Below are the code and all the weights of a small trained network. Each question names an input and a class and asks about switching units off, where a switched-off unit gives its printed mean instead of its output.

import numpy as np


def w(rows, s, z=0):
    codes = np.array(rows[::2]) - 128.0
    scale = np.full(codes.shape[1], s)
    scale[-1] = z or s
    return codes * scale


def norm(h):
    return h / np.sqrt((h * h).mean(-1, keepdims=True) + 1e-5)


def f(y):
    return np.maximum(y, 0)


def log_softmax(a):
    a = a - a.max(-1, keepdims=True)
    return a - np.log(np.exp(a).sum(-1, keepdims=True))


def net(x, mask):
    res = np.array(x, float).reshape(1, 5) / 4 @ E
    u = 0
    for l in range(2):
        y = f(norm(res) @ A[l][:, :-1].T + A[l][:, -1])
        res = res + np.where(mask[u : u + 15], y, B[l][:, -1]) @ B[l][:, :-1]
        u += 15
    return log_softmax(norm(res)[-1] @ U[:, :-1].T + U[:, -1])


A, B = {}, {}
E = w([
[66,137,197,114,160],'x0',
[132,134,36,211,150],'x1',
[128,244,97,108,134],'x2',
[102,108,90,186,17],'x3',
[254,81,248,207,114],'x4',
],0.0046)
A[0] = w([
[166,182,95,128,137,75],'L0N0',
[173,154,133,110,75,111],'L0N1',
[46,147,99,154,163,86],'L0N2',
[96,64,104,132,167,103],'L0N3',
[105,111,46,69,50,236],'L0N4',
[106,244,13,122,191,76],'L0N5',
[161,1,133,58,98,119],'L0N6',
[74,108,131,98,123,125],'L0N7',
[131,103,139,183,215,161],'L0N8',
[135,197,32,198,123,176],'L0N9',
[120,203,131,146,3,2],'L0N10',
[48,103,149,111,116,136],'L0N11',
[81,113,129,162,125,54],'L0N12',
[85,89,109,207,139,141],'L0N13',
[159,192,95,112,94,59],'L0N14',
],0.0082,0.0045)
B[0] = w([
[93,121,145,126,125,148],'L0N0',
[105,102,104,128,100,153],'L0N1',
[67,150,85,132,52,172],'L0N2',
[150,64,94,64,134,158],'L0N3',
[239,148,180,91,151,254],'L0N4',
[108,223,86,113,146,234],'L0N5',
[156,133,65,134,220,202],'L0N6',
[130,50,150,161,138,169],'L0N7',
[172,181,170,131,80,190],'L0N8',
[39,103,153,138,171,231],'L0N9',
[255,113,135,70,13,162],'L0N10',
[85,85,144,92,133,181],'L0N11',
[89,58,102,139,128,134],'L0N12',
[149,96,132,146,71,182],'L0N13',
[82,108,125,91,135,150],'L0N14',
],0.0061)
A[1] = w([
[134,155,135,36,153,150],'L1N0',
[135,126,107,104,57,67],'L1N1',
[172,54,174,123,116,146],'L1N2',
[123,88,123,145,54,166],'L1N3',
[105,114,86,61,131,52],'L1N4',
[206,151,76,164,121,178],'L1N5',
[58,82,140,124,24,74],'L1N6',
[128,32,114,254,125,69],'L1N7',
[64,216,73,112,139,41],'L1N8',
[176,155,134,83,144,119],'L1N9',
[186,122,244,177,100,64],'L1N10',
[100,109,209,116,195,70],'L1N11',
[116,167,47,89,62,193],'L1N12',
[134,108,113,221,112,4],'L1N13',
[56,79,151,84,151,128],'L1N14',
],0.0092,0.0035)
B[1] = w([
[124,111,115,244,143,254],'L1N0',
[156,177,174,44,63,158],'L1N1',
[66,247,120,77,143,253],'L1N2',
[197,132,11,123,97,195],'L1N3',
[196,130,156,216,158,177],'L1N4',
[111,93,189,135,112,212],'L1N5',
[120,61,51,59,107,176],'L1N6',
[112,147,77,204,97,221],'L1N7',
[106,217,65,177,184,227],'L1N8',
[102,61,84,81,95,204],'L1N9',
[145,140,194,159,173,245],'L1N10',
[68,83,198,143,79,183],'L1N11',
[154,201,177,60,196,234],'L1N12',
[179,97,69,254,36,162],'L1N13',
[30,66,113,146,33,186],'L1N14',
],0.006,0.0053)
U = w([
[8,46,183,116,131,62],'0',
[183,122,90,245,63,96],'1',
[183,60,76,94,225,30],'2',
[75,78,23,91,75,5],'3',
[191,159,135,40,65,140],'4',
[150,144,249,160,178,171],'5',
[85,238,84,119,205,253],'6',
],0.017,0.0026)

Each question gives the input, the list of numbers given to net, and the class t.
The units are the neurons (one row each of A and B). Each row of codes is followed by its name. A weight is (code - 128) times the scale printed after its matrix; where a second scale follows, it is the last column's (A, B and U).
mask holds one flag per neuron, layer by layer. A switched-off neuron (its flag False) gives its mean, the last column of its row in B, instead of its output. The means were averaged over made-up inputs and are rounded, as every weight is.
A unit's drop is (log p(t) with every unit on - log p(t) with that unit switched off) / (log p(t) with every unit on - log p(t) with every unit switched off).
The circuit of an input: a set's keep is (log p(t) with only the set's units on - log p(t) with every unit switched off) / (log p(t) with every unit on - log p(t) with every unit switched off). Starting from the 12 units with the biggest drops (on a tie, the unit counted first), units are removed one at a time, each time the one whose removal leaves the highest keep (on an exact tie, the one counted first), for as long as the keep stays at least 0.8.
units of the circuit, in order: the units of the circuit, biggest drop first
top k neurons: the k neurons with the biggest drops, biggest first
k most important neurons of layer l: the k neurons of layer l with the biggest drops, biggest first
drop when u is switched off: that unit's drop, to one decimal
input [8,-8,-2,-2,5], class 0: units of the circuit, in order -> (L0N4; L1N14)
input [-4,-3,4,5,-2], class 4: units of the circuit, in order -> (L0N10)
input [6,-8,1,-5,3], class 0: units of the circuit, in order -> (L0N4; L1N14)
input [-2,-5,-8,5,0], class 2: 3 most important neurons of layer 0 -> (L0N6; L0N9; L0N4)
input [-7,6,6,7,2], class 4: units of the circuit, in order -> (L0N10; L1N12; L1N0)
input [-6,-6,-6,-4,2], class 2: 3 most important neurons of layer 0 -> (L0N6; L0N9; L0N4)
input [3,3,-3,7,-2], class 3: top 2 neurons -> (L1N6; L0N9)
input [-5,-6,-7,-2,-6], class 2: top 2 neurons -> (L0N6; L0N4)
input [5,-3,-2,5,4], class 1: top 2 neurons -> (L0N4; L0N9)
input [-2,-4,-4,5,-4], class 4: 3 most important neurons of layer 0 -> (L0N4; L0N9; L0N10)
input [6,6,-7,-2,2], class 1: 2 most important neurons of layer 0 -> (L0N4; L0N13)
input [5,3,-5,6,1], class 3: 4 most important neurons of layer 1 -> (L1N6; L1N0; L1N2; L1N4)
input [-5,8,4,4,0], class 6: top 2 neurons -> (L0N5; L0N9)
input [2,-6,6,3,-1], class 4: units of the circuit, in order -> (L0N10)
input [-8,-5,3,-3,2], class 2: 2 most important neurons of layer 1 -> (L1N9; L1N0)
input [2,0,8,5,4], class 4: drop when L0N10 is switched off -> 1.2
input [4,1,-8,0,-4], class 3: drop when L0N2 is switched off -> 0.2
input [-8,-7,2,-6,-1], class 2: drop when L1N9 is switched off -> 0.2
input [-5,-5,0,-2,-3], class 2: drop when L0N14 is switched off -> 0.0
input [-1,1,-7,0,-2], class 2: top neuron -> (L0N6)
